The three nearest rows among all rows above each row, by straight-line distance, nearest first (none for the first four rows):
1: [-16  89  -3 -41  15  35   1  27  55  -4 -15  17 -18  61  -7   2 -36  22
  43  -1 -34   2  -1 -14  40   5  10  -5 -13   5  18  -8  14 -56  37  16
 -20 -27  -1 -40  26  52  29  27 -16 -25  -7 -82  23   1   6  14 -15   3
 -38  -3 -47  -4   4 -42  13  69]
2: [-19   1 -21 -16  10 -38 -10  -7   4  22 -11  -2 -26  -2   8  -2   3  13
 -22  -8 -52 -45  21  -1 -19  10   8  39  -8  10   7 -15   6 -23 -17  11
 -19   8  22 -10   9  16   3  11 -22  28  19 -20  45   3 -26 -13 -14  22
 -36 -29 -10   5  22 -21  13   4]
3: [-19  38   0 -16  57  27   1 -23  40  20 -30   7  -5   2  22  79 -27  54
  34 -21 -15   0  15  10  26 100  13 -14  15  40 -13   3  -3 -51   8  39
  41 -11  24 -58   4  39 -11 -46  23  20  28 -79   3  -4 -42 -19 -17 -36
 -48  26 -17  13   9  22   6  70]
4: [-15 -12   6  -6 -21  -8  -3 -12  67  18   3  -9  11   5  35  16  22   6
   5   0 -34 -29   3  18 -25  52  13  27  -6  -1  18  30   0 -71  10  35
  71   4  17 -22  18  11  10 -34  30 -23  10  -4  23 -14 -30  -4 -12 -46
 -39  41 -24 -50  -1  -5  62  30]
5: [  0  45   3 -14 -25  31  -2 -15  33 -16   8   7  45 -16  14  31   2  30
 -11   0 -12 -30 -18 -20  10  15  -2  -2 -36  -6 -11 -14  19 -79   0  18
  29 -12  22 -45  10  48  35   9  27 -12  -6 -68  20   3  -3  -5 -18  26
 -30  18 -14 -24  -3  32  23  13]
4 1 2
6: [ -3 -27  22  36 -41  -3  -3   0 -10  -7 -19 -27  16 -19   6  11 -33 -47
  32  -6  -7  18 -14  27  34 -53 -22  -7  16 -18 -17 -15   9  46  19  40
  25   2  19 -10  -8 -41  48  42  -5  -6  -7  48 -15 -15 -44 -12   3 -77
 -40 -21  -2   0  -9  33  10  -1]
2 4 5
7: [  2 -52 -23   5  13 -29 -36 -59  24  -9  22 -20 -25 -79  66  15 -12   3
 -56   1  -8 -50  31   1   8  43   6 -19 -11   6  -9  38  22   2 -11  22
  22  17  19 -31  24  43 -30 -12 -40  72  20  39  13  29  11 -10  26  -8
 -42  35   5 -21 -17  19  -5  61]
2 4 5
8: [ -5  51  23 -17   8  55  19   6  48 -16 -37  -4  29  23  -4  14 -36  18
  46  17 -41   7  -3  -8  15 -28  21   8 -31  19  -7 -37 -17 -36  21  44
  19  -1 -11 -90  18  44  18  34 -25  19  21 -58   8  13  50 -26 -26 -45
 -43   8 -30  11  -4  -8  16  53]
1 5 3
9: [ 29  82  -9 -25 -12  46   2   8 -18  33  15  50 -15  78 -32  18 -38  -4
  39  18 -41  11  20  -1   4   0 -16  -2  46   3  15  -7 -10  46   4  57
  47  35  -5 -10  25  -9  42  22 -10 -11  -3 -17   9 -23 -16 -25 -27 -19
 -20 -27  -4 -12  -4  -9  30  49]
1 8 2
10: [-32  19 -12 -32  14   3  16 -14 -11  -2 -33 -18  17  39 -16  17 -31  33
 -14  37  14 -16 -15 -22   2  28  19  20  24  -6  14  15  35   9  25  28
  38   9  22  -4  16   9   8  90  28   2 -17 -69 -45  -3 -38 -19  34  68
 -48   0  -6  20 -21  66  19  15]
5 2 9
11: [ -4  16  -7  24 -11  56  22  26 -10 -42 -24 -30  28   9  -4 -20  -6   7
  19 -22 -44  16 -18 -28 -14 -56  17  33 -17  23   1 -20  -5 -21  12  40
  29   4   9 -56  12  41  11  18  13   6  16 -78   1  -1  93  -7 -41 -61
 -63   5 -33 -13  -5  14  -1  22]
8 5 1
12: [-28 -50  44 -12 -86  51  -3   1 -76 -36 -14 -28  44 -48  10  36  21  41
  28  12  10   4  25   2   5  -1   0  25 -26 -40  -1  -5 -18 -64   7  20
  10  20  12 -32   5   0 -41 -12  -9  10  15 -41   6 -23   6 -10 -11 -15
 -49  55 -21  -9  -7  44  26  -3]
5 11 4
13: [ 23  47 -23 -40  -6  16  13  26 -48  16 -15 -13 -35  -3  -6  27 -46  34
 -36  33 -20  12  40 -25  12   3 -11   8  -2  11   0 -14  14   0 -20  38
   9  57  15  22  24   0 -33  17  -4   7  10 -27   2   3 -50 -14  16 -69
 -44  32   9  14 -13  17  -8  79]
9 2 10
14: [-24  20  30 -36  28  30 -18  -7  69  -2 -12 -40  45  10  54  54 -11  28
  26 -48 -50  -8 -13   2   0  60  43  13  -1   2  36  28   1 -79  -2  22
  72  39  -8 -24   0  53  -3 -53 -35   3  50 -25  15   3 -51 -25 -32 -85
 -21   8   0 -17   9  42  68  60]
4 3 5
15: [ 11  36  41 -20  15  35  34 -21  28 -13  -4 -21 -12   9   2  30  12  39
  15 -20  10  -9  -3 -19  20  64 -11 -12  31 -14 -16  13  12 -55   1  45
   9 -21   6 -25 -21  60 -27 -11  29  -5  33 -42  22 -11   5  -4 -29 -11
 -42  13  -3   4   9  20  25   7]
5 3 4
16: [-17 -40  28  -5  16 -10 -24 -19  45  -7  -1 -17 -25 -58  52  40   4  29
 -49 -13   3 -41  25  12  15  58   9  16 -16  16 -38   3  -1 -28  -1  17
   9   5  -9 -26  24  40  -8  -1 -22  34  19  20   6  35 -18 -14 -10   1
 -38  22 -10 -13 -14  11   5  43]
7 2 4
17: [ -7 -11  12 -22  41   9  -3 -11  49   6   9 -19   5 -28  25  32  21   2
 -10 -21 -58 -15 -11  33   3  61  -8   4  11  33  38  31   1 -57   7  32
  19  46   0  -7  26  32  10 -63  18  -5  11   7  33   5 -39 -11 -25 -31
 -51  30 -10 -47 -18  17  53  44]
4 14 16
18: [  2  -2  20 -37   9  39  -9  11  75  15   6 -14  39  -7  40  49 -18  43
   7 -22 -20   9   0  -6  26  84  41  17  -2 -21   3  22  24 -81  10  12
  48   6 -14 -16  -5  42 -22 -47   3   2  38 -11  29 -26 -35 -11 -46 -44
 -77  14 -36 -33   0  11  43  20]
14 4 17
19: [-16  -1  25   1   3   2 -10 -18  75   2   1  17  14 -15  41  44   5   9
  -9 -21 -47 -25 -19   2  -7  36  27  48   1   4  29  19  20 -89 -23  49
  48   0  -3 -17  29  48  10 -47  27   2  24  -7  28  -3 -24   7 -22 -42
 -47  50   7 -45  11  25  74  38]
4 17 18
20: [ -5  68 -35 -44  32  22   9  46 -18   1 -27   0  -3  13 -23  20 -40  33
   6   8 -50  -2  16 -26  12   0 -28  -2   4  15  -3 -11   4  11  -1  22
  26  25 -24  21  41  22 -40  36  -1   2  26  18  24 -12 -50 -42  28 -75
 -44  -4  14  30  -3 -19 -19  85]
13 9 2
21: [ 16  52  25 -47 -30  26   9 -13  18   2   3  29  33  44 -15   1   5  30
  16 -25 -11 -17  -5  19  15 -47  39  -1  26 -13   8 -45  -5  35  18  23
  39  65 -28 -29  14 -40 -15  34 -12  -7   3 -51  18 -29 -59   1  22 -50
  -8  18  10  40  18  46  29  80]
9 13 20
22: [ 29  46 -18 -12  19  -8   4  11 -33  15  -3 -22  10 -31 -29   9 -54  43
 -23   7 -22  -6   7 -36   9  55  -1  18  21 -43 -17 -36  -9  48 -16  33
 -16  72  -9   6  20 -13 -47  -4   6  33  16  25  26   0 -67 -35  -3 -61
 -22 -17  24  43 -10  -3 -12  56]
13 20 2
23: [ 28  33  50 -30  -7  63   4  41  35 -29 -30   3 -23  -5  -3 -40 -31 -14
  41 -20 -69  22  -9   2  -6 -32  18  23 -14  27   0 -22  19  20  31  20
  25 -16 -13 -54  21  -8  48  20 -27 -11  33 -20  40 -32 -21  -5  -2 -41
 -34  27 -40  32   6  46  23  23]
8 11 21
24: [  -6    1   10   -9  -21  -34    9  -11  -45    0   -9  -21  -39   16
   18    9  -52    0  -19   30 -100  -13   11   -5  -13   54  -28   12
   -7  -12   20    3   16   19   19   22  -16   21   17   10    1    6
  -33    9  -11   36    8  -34   36  -11  -71  -18   10  -28  -27   13
  -10  -11   -1  -44   -1   51]
2 13 22
25: [ -21   18   15   -6    2   24  -10    7    7   -5  -26    2    7   61
   -3   29  -74   31  -16   15  -46  -27   22  -45   13   24   31   14
    1  -11   27  -18   20  -45   40   40    4   55   -9  -21   16   22
   29   41  -14    1    5 -101   19  -23  -31  -27   -8  -28  -33    8
  -14    8  -23  -22   23   47]
1 8 24
26: [  -6   39   46  -25  -21   37    4   25  -39  -27   24  -20   85  -93
    3    4   15   63   52    3  -30   56   15   24    6   13    0   17
  -30  -20  -27   -5  -10 -102    6   36   -8  -35    3   -8   10  -18
  -15   16  -18  -33   47  -96   18  -73   23   -1  -21   56  -55   67
  -33   -9    7   46   22   -3]
12 5 15
27: [ -7  25 -24  -5  24 -37  19 -11 -25  16 -25 -35 -29   1  -4   4 -14  22
 -21  33 -58 -24  -4 -17 -15  73 -18   6 -20  34   8 -35  16  -2 -15  28
   8  54  26  37  84 -12 -26 -26 -24  -5  20 -82  -6  -3 -61 -16  76  10
 -43   9 -17   6  -8 -28  21  64]
24 13 2
28: [ -3  14  51 -13 -18  35   7 -12  64  13   6 -43  54  12  48  45 -18  23
 -22 -38   7  23 -13  -6 -10  47  45  15  -5 -37  30  10 -22 -88  17  44
  34  16  -1  -7  -4  35 -16 -46  -6 -13  49   9  35  -6 -64 -18 -49 -46
 -43   5 -23  13   6  51  62  19]
18 14 19
29: [ -1  36  40   7 -22  45  17  18 -28 -25  13 -24  36 -46   5  17   0  24
  46   6  -1  28   0 -11   9  -4  -6   6 -15 -13 -34 -14  11 -85  26  42
  -3  -1  16 -26 -29  24   5  17 -12   4  31 -61  31   9  26  -2 -41  72
 -53  57 -15   2   2  49   2  -5]
26 5 12
30: [ -17   80   55  -26   21   51    4   -3   27  -26  -17    9   82 -104
   30   18  -21   10   59    4  -37   52   26    7   22   42   -8    4
  -10   34  -59   26  -37  -89   -5   20   29  -24   27  -22   45  -23
   11   -6   16   -2   57 -116   37   -7   53   -5  -25  119  -41   24
  -38    5   21   22   14    9]
26 29 5
31: [ -10   57    5   33    9   13    7   34  -33    7    9    6   30 -110
    3   23  -32   -4   65   -1    5   19   62    6    6  -20   53   -1
  -16   -8    2  -11   -9  -36   -4   34  -26    1   23  -33   -6   47
  -11    8    7  -47   57 -104   39  -10   23   -9    9   11  -42  -22
  -12   28   16   15   11   30]
29 26 5
32: [ -17  -19   14   -4   31  -45   27   24  -40    1  -32  -18   19   38
   23   15  -33  -16  -92   35  -27  -25  -22   -6   16   53    2    9
   -9   18    3    0   -4  -27   14   47   11   20    8   17   44   13
  -11    5   -5   -5   -7 -100    1    3  -74  -14   18   -9  -36    9
  -14   38  -28  -70    6   22]
27 24 25
33: [-24  56  11 -12  49  68  12  23  17  33   1 -28  45  21  -8  44 -27 -29
  45  16 -30  23  23  24  15  -9 -15  -1  17 -45  15  -8   3   2 -10  34
  -6  24  22 -48  46 -17  22  13  12   3   6  17  46 -16  30 -21  -2 -85
 -60  14 -29  -5   1 -43  -7  14]
8 9 20
34: [-25   8   2 -18  18 -23  -3  10   2  10 -19   8 -36   8  -4  21 -32  11
   1   5 -40 -34  31 -35   9  47   1  34 -12   9  23  -9   0  -7   1  53
   9  15   3  11   1  32  -2   2   9  25 -13 -42  49 -17 -31  -4 -17  -7
 -28  14 -32   3 -17 -11   9  14]
2 24 25
35: [ -3  38  22 -12  17  39 -26  25  -2  35 -16  12  25 -35 -12  26 -32 -21
  63 -35 -50 -11   2   6   6 -67  18 -27  -4  10  -2 -28  15  43  15  20
  13  -2  -7 -14  36 -25  38  19   1 -10  29 -15  31 -32   0 -10  27 -20
 -48   1 -32  18  -5  27   3  26]
23 33 6
36: [ 24  22  36 -10   3  33  -4   0  14   2 -20  16  13 -24 -11  12 -26 -30
  31 -10 -30 -14  -5  -2  26 -41 -11   8 -16  -3   0 -22  15  13  -7  25
  29  -8   1 -18  16 -14  15  34  10 -19  16   3  53 -22 -27 -24 -23 -61
 -41   6 -22   1   1  51  17  -7]
35 23 6
37: [ 13  53  53 -22  29  58   3  26  39 -35 -12 -14  29 -95  -1   7  -1  -1
  63   1 -45  47  12   4   9   6   2   7  -6  -4 -21 -23   0 -62   8  50
  -5 -13  22  -6 -12  -2 -43  10  12   7  30 -95  21 -10  60 -11 -39  95
 -30  26 -26  21  -8  57  12  16]
29 30 26
38: [ -5 101  -1  20  56  45  -2  -2  46  17 -16 -21  21   4  49  77 -36  -3
  46 -10 -26   7   3  21  49  31  18  -7  12  -8  -9  -3   6 -70 -10  44
  21  19  -6 -57  73  22 -50 -31  47  27  53 -40 -12  11 -58   0  -1   8
 -38  11 -20   6  19   6  -5  54]
3 15 18
39: [-18  -4  -5 -38 -11  29  20  -6  -5  20 -47   6 -20  -1 -48  37 -49   9
 -21  11  -4  -7  12  -2  15  18 -18  12  13 -15 -12  -5  13  32  16  15
   2   6  -1  32  39 -21 -24  48  24  10  15 -19  -5  -9 -45 -10  25 -35
 -51 -25  37  21   2  33 -13  69]
13 20 22
40: [ -5   5  -2   8  -4 -35  -1 -17  37 -26 -26 -11  25 -29  22  11   1 -19
 -26   0  -2 -56  32 -19   6  45  27   9  -7  20  35   6   2 -68  27  17
  43  60   6  27  16 -19  30 -47   6   1   7  31  13 -32 -22  -6  -8 -47
 -39  11  15 -39   2  -5  67  38]
4 17 19
41: [ -14    9   35  -13  -13   45   15  -24   19  -16   -4   -5   44   54
  -11  -22  -90    1  -13  -31  -49  -12  -27    6  -18   -4   28   18
  -23   20  -35  -27   10    2   19   16   17   14    9  -53   12   -4
    3   28  -11  -25    0 -105   30   -7   83    9  -11   40  -56   54
    7   16  -18    8   29   43]
8 11 25
42: [ -3 -25   1  18  13  12 -14   0 -24  52  11   8 -17 -12 -17  30   1 -14
 -20   7 -29 -40  24  16   6  21  37   5 -10 -28 -11  -3  26 -35  -6  10
  31  21  18   9  -4   9 -33  15 -16  40 -12 -27  24  10  14 -23 -26 -21
 -50  -7   6 -10 -33   8   0  -8]
2 34 16
43: [  4  55 -17 -64 -31   4  26 -22 -47  -5   7   7  -3  37 -24   2 -42   1
 -32   0  12  15  46  19  22 -10 -19  13  79 -12  -4 -48  17  44   5  44
  35  41   8  22   3 -16  -6  28   0   9  -5  -4 -23  -3  24   8 -34 -38
 -22 -25  56  -4 -15  18  32  -7]
9 39 13
44: [-15   8 -13   9  49   5   9   5  18  -7 -44 -15  12  43   9  -1  -4 -25
 -43   3 -32 -46  38  12  17  88  21  21  10  23  73   9   5 -64   5  36
 -15  46  11  -4  27   9   4  20  -7  24 -11 -19  28 -11 -74 -22 -12  31
 -39 -24 -12  -5 -22 -37  -9  50]
34 2 32
45: [ 24  59  32 -29 -12  54   6  26  56  14  -8 -42   3 -56  22  10  -5  11
  40  17 -57   1 -30  25  -5 -52 -15  -9  21   0 -13 -14  20 -33  21  54
  -4  -9  -9 -18 -34  54  16  16  -5   6  16 -70  35  -3  32   6 -59  28
 -60   8 -13  33   8  15  13  12]
29 37 8
46: [-27  84   4 -25   2  56 -10 -19  75 -39 -11  18  47   5   2  42 -22  25
  31 -13  -7 -11  -5   6  25   6  -4 -12  -8 -39  12  -2 -11 -83  13  38
  23  10  -3 -71  12  41  33 -11   9  -4  39 -26  34 -10  -2  -4 -26  19
 -45  25 -36 -14 -10  11  24  60]
5 8 1
47: [ 23  42  10 -57 -11  26  36  -8 -69  33  14  -6  -4  27  20   0 -48   4
 -38  12  20   7  55  -4  -7 -29 -33 -20  50   9  17 -12  20  43 -13  19
  39  11  -6  25 -11  15  19  -4  18  12 -42   8 -13 -24  62   9  -7 -20
 -51 -35  10   4 -23 -18  47  35]
43 9 13
48: [ -7  20  13  -3  27  -6   6   3 -25  -5 -45   2  32  64  58  65 -41 -22
 -54  13 -61 -18  11 -26   0  28  35  31 -23 -31  27  25   1 -44  18  47
  43  79 -11  17  10   7  43  48   0 -23 -13 -79   9 -10 -49   4 -27 -28
 -35   9 -33  17  -6 -33   9  48]
25 32 34
49: [ -6 -17  32 -28  34 -27  -6  28 -54   5 -24  -9 -14   1  19  13 -54  -4
 -49   6 -45 -18  -9 -30  -2  42  -6  -7  17   1  22 -23   7 -28   1  65
   5   2  16   5  50  11  -5   7 -13  -2  -1 -81   6  21 -68   3  68  -8
 -47  -6  -4 -14 -42 -34   6  51]
32 27 24
50: [  3  35 -20   4  17  12 -12  -2  11 -15 -21  28   2  23  -2  28 -23  -1
  36  24 -48 -30  25 -12   6  30  14   5  -2 -11  28   7   2 -61  23  61
  36 -17  -6  -1  -6  13  16  20 -19  23 -10 -39   2 -15   4 -14 -23 -20
 -47  25 -18 -12 -40 -31  28  70]
34 25 1
51: [ -9  32   5  -2 -12  46  -2  11  32  13 -33 -24  34  63  14 -22 -79   3
  31 -14   0 -16 -30  -9 -28  13  25  -4  -5  24 -15 -26  16 -12  27  28
   0   9  -9 -30   9 -21 -30  39  15 -32   5 -72  11 -24 -11 -24 -24  14
 -54  49 -13  10  10   6  26  75]
41 25 8
52: [  2  12 -17 -13  42   8  -9 -13  16  21 -14 -13 -22 -36  32  59  -8  28
   7 -16 -18 -12   2  19   8  56   5  -1  -1  21 -13 -13  14 -38   8  55
  24 -20  -7   0 -14  29 -15 -51  13  11   9 -41  26  -1   5   5 -22 -14
 -47  25 -38  15  21  19  20   7]
15 3 34
53: [ -5  40  23  -2  -2  20  -3   3   4  13   1  -3 -12  13 -32  -5 -56  -9
  28   6  -8  -1   3 -12  21 -31   8 -14  -3   2 -29  -1  -4  26  -7  31
  19  28   0  -9 -13 -17  49  39 -11 -26   5  -4   8 -17 -71 -12  19 -73
 -35 -36  -1  10 -11  66  36  26]
36 6 35
54: [-13  71   0  13  30  31  25  40 -42   4  42  23  39 -46  -7  45 -94  26
  56 -14 -47   5  17  16  22 -36  -3 -40  59 -25   2 -30 -24 -21  28  20
 -16  27   6 -35  38  41  52 -28  -8 -33  40 -27  28  11  21 -14   2  -9
 -62  16   1  -1   3  32 -44  23]
35 31 33
55: [ -34   11  -15  -26  -13   66   -4   19    5   -9   -3   12   17   81
   21  -12  -71   -7  -31   -2  -21  -32  -55   -1  -25  -35    5   12
   -2   20  -16   -7   44   14   33   37    9   -2   -8  -14   -2  -39
  -14    8  -23  -20   10 -118   25  -26   50  -15  -24   17  -53   48
    9   31   -7   -3   -4   33]
41 51 25
56: [  0 -10  19  -7   0  13   5  -2  -3  39   3  -8  29 -33 -15  47  11  -1
  52  10 -25  -6  15  -9   8  31   9 -18 -19   3 -14 -15   7 -55  18  39
  27  22  -1 -24 -30   3  17 -16 -14  29 -16 -43   9   2  51   1 -11 -49
 -50   5 -13   9  -3  -3   1 -18]
42 52 50
57: [ -7  96 -54 -18  54  40  -5  42   6  15  13   2  12  -9  32  75 -30 -32
  45 -24 -36  13  12   8  14  52  -4 -17 -15  41   7  -8   2 -50   4  37
  49  57   7 -52  37  54 -45  12   2  48  21 -23   2  17 -34 -12  12 -34
 -46  17 -21  58 -14 -22  47  92]
38 3 20
58: [-26 104 -16  49  24  24  -5  20  20   3   6 -27 -30 -18  47  52 -11 -32
  46 -16 -16  -9  12  12   2  17   7 -10  21  10   8   6  -6 -45   3  16
  19  31   2 -38   2   6 -40 -32  25  25  16 -33  15   1 -59  14 -18  -7
 -60   9 -19  26  -8  21 -15   8]
38 52 57
59: [-17  -9  14 -60 -12  35   4  -3 -34   9 -16 -23  14  22  -5 -11 -43  38
  -2  45  23 -12  -8 -17  15 -10   2   1   8  -7  -4  14  20   5  13  10
  -4 -23  -4   2  18 -11  -1  78  18  -5 -13 -37  -7   8 -28  -8  22  57
 -59  -2  21 -10  -6  18 -37  34]
10 39 51
60: [ -6  10  31   4 -10  52  20   5  44   5 -60  -8  13   6  17  -6 -28  -8
  46   3 -29  17  -9  16   7  -9  -9  38 -14  16 -19 -10  25 -15   3  17
  -1 -64   3 -12 -11  25  11  43   5  11  12  -4   1 -17   1  -7 -28 -19
 -62  36 -35   6   8  18  29   6]
36 23 8
61: [  1  -5  12   8  24  10 -14  30  45  20 -13  -8  30 -26  50  51  17  28
   0 -34 -23 -21  21  13  19  78  16  15   0  20  12  12  10 -64  -2  25
 -10  17  -3 -20  11  32   9 -34 -11   2  22  12  32   6 -38 -18  -9 -60
 -74  33 -20 -37   5  18  46  33]
17 18 19
62: [ -32   53   36  -19   -1   58   30  -16   49   27   -5   19   34   91
   34  -13  -92  -10  -48  -36  -41  -45  -24   19  -21  -36   -3    8
  -50    9  -36  -13   25   -9   22   46   43  -12    9  -55    9  -54
  -40  -29   -6  -28    4 -127   26  -13   26  -19  -16  -12  -69   36
    7   34  -20  -49   16   65]
55 41 51
63: [   4   80    4  -57    5   60    2  -23   52   10   -8  -10   45   42
   -8  -11  -25  -10   32  -13  -23  -13   59  -15   -1  -25   -6  -14
   11   15  -13  -46   -3   -4   -5   43   38   45    4  -34   34  -15
   -9   17  -13  -27   28  -57    3  -28 -106  -18   10  -41   -9  -31
    5   23    0   -5   52   55]
21 53 9
64: [  6 104 -20  14  47  60  29  38 -69  -7  41  12  13 -95  14  26 -70  17
  77 -15 -18   5  16  30   6 -20  48  -7   4  15  -1 -27  31 -40  -2  52
   4 -19   4 -35  35  55  13  -7  24 -54  95 -48  47  15 -12 -31   7 -15
  -8  -7   4  36  28  30  38  25]
31 54 35
65: [ -7  61  18 -17 -35   1  42 -11 -48  36  -4  46 -13  53   0  26 -62   6
 -29  12  -6  18  31 -11 -19 -10 -12  22  60   8   9  -9  -8   3 -27  34
  43 -12   4  35  17  23  43  12  32  14  -5  -1  14 -16  29  10   2 -35
 -56  -5 -13  22 -18 -17  28  56]
47 9 43
